Below are the code and all the weights of a small trained network. Each question names an input and a class and asks about switching units off, where a switched-off unit gives its printed mean instead of its output.

import numpy as np


def w(rows, s, z=0):
    codes = np.array(rows[::2]) - 128.0
    scale = np.full(codes.shape[1], s)
    scale[-1] = z or s
    return codes * scale


def f(y):
    return y / 2 * (1 + np.tanh(0.7978845608 * (y + 0.044715 * y**3)))


def log_softmax(a):
    a = a - a.max(-1, keepdims=True)
    return a - np.log(np.exp(a).sum(-1, keepdims=True))


def net(x, mask):
    res = np.array(x, float).reshape(1, 6) / 4 @ E
    y = f(res @ A[0][:, :-1].T + A[0][:, -1])
    res = res + np.where(mask, y, B[0][:, -1]) @ B[0][:, :-1]
    return log_softmax(res[-1] @ U[:, :-1].T + U[:, -1])


A, B = {}, {}
E = w([
[205,127,61,110,53,127],'x0',
[144,83,152,126,2,58],'x1',
[60,165,93,107,154,88],'x2',
[147,162,116,190,99,155],'x3',
[125,155,121,173,86,70],'x4',
[73,88,176,207,107,95],'x5',
],0.0099)
A[0] = w([
[173,123,82,93,64,129,152],'N0',
[159,135,130,130,176,159,135],'N1',
[114,180,122,131,167,164,136],'N2',
[93,166,52,84,171,170,98],'N3',
[173,157,82,81,117,138,238],'N4',
[118,76,74,5,158,153,254],'N5',
[138,127,145,212,62,112,174],'N6',
[151,224,34,139,126,154,175],'N7',
],0.012,0.0068)
B[0] = w([
[162,99,87,207,58,47,213],'N0',
[96,128,51,109,238,182,169],'N1',
[73,97,143,132,97,221,178],'N2',
[49,123,147,118,188,124,189],'N3',
[236,98,130,66,56,55,219],'N4',
[126,92,155,47,163,81,244],'N5',
[80,195,182,255,41,85,230],'N6',
[201,72,104,34,169,56,214],'N7',
],0.0087,0.012)
U = w([
[61,164,202,180,52,62,197],'0',
[235,102,84,100,63,29,205],'1',
[122,112,162,2,140,114,183],'2',
[120,144,97,212,138,231,1],'3',
],0.0072,0.0029)

Each question gives the input, the list of numbers given to net, and the class t.
The units are the neurons (one row each of A and B). Each row of codes is followed by its name. A weight is (code - 128) times the scale printed after its matrix; where a second scale follows, it is the last column's (A, B and U).
mask holds one flag per neuron, in row order. A switched-off neuron (its flag False) gives its mean, the last column of its row in B, instead of its output. The means were averaged over made-up inputs and are rounded, as every weight is.
A unit's drop is (log p(t) with every unit on - log p(t) with that unit switched off) / (log p(t) with every unit on - log p(t) with every unit switched off).
The circuit of an input: a set's keep is (log p(t) with only the set's units on - log p(t) with every unit switched off) / (log p(t) with every unit on - log p(t) with every unit switched off). Starting from all 8 units, units are removed one at a time, each time the one whose removal leaves the highest keep (on an exact tie, the one counted first), for as long as the keep stays at least 0.8.
circuit, biggest first: the units of the circuit, biggest drop first
unit that matters most: the unit with the biggest drop
top k neurons: the k neurons with the biggest drops, biggest first
drop when u is switched off: that unit's drop, to one decimal
input [1,-2,0,-2,0,1], class 2: top 3 neurons : N6, N0, N4
input [3,1,-3,5,-2,4], class 0: circuit, biggest first : N6
input [-4,-5,4,4,7,-1], class 2: circuit, biggest first : N6, N0
input [0,3,-8,-1,4,0], class 0: top 2 neurons : N6, N7
input [3,1,-4,4,-5,3], class 0: top 4 neurons : N7, N6, N4, N5
input [-2,0,3,-5,5,-6], class 2: top 4 neurons : N0, N6, N5, N3
input [3,-5,-1,2,-1,1], class 2: top 2 neurons : N0, N6
input [5,4,0,-3,5,1], class 0: top 3 neurons : N6, N7, N5
input [-5,3,3,7,0,-7], class 2: top 3 neurons : N0, N6, N2
input [-3,-2,0,3,7,-7], class 2: top 2 neurons : N0, N6
input [-7,-4,-7,-4,1,4], class 3: drop when N4 is switched off : 0.2
input [-8,-1,-3,1,3,0], class 3: drop when N4 is switched off : 0.2
input [7,5,0,7,6,6], class 0: drop when N6 is switched off : 0.7
input [-4,-4,-8,0,5,-1], class 3: drop when N4 is switched off : 0.1
input [7,-7,8,-1,-2,0], class 2: unit that matters most : N3
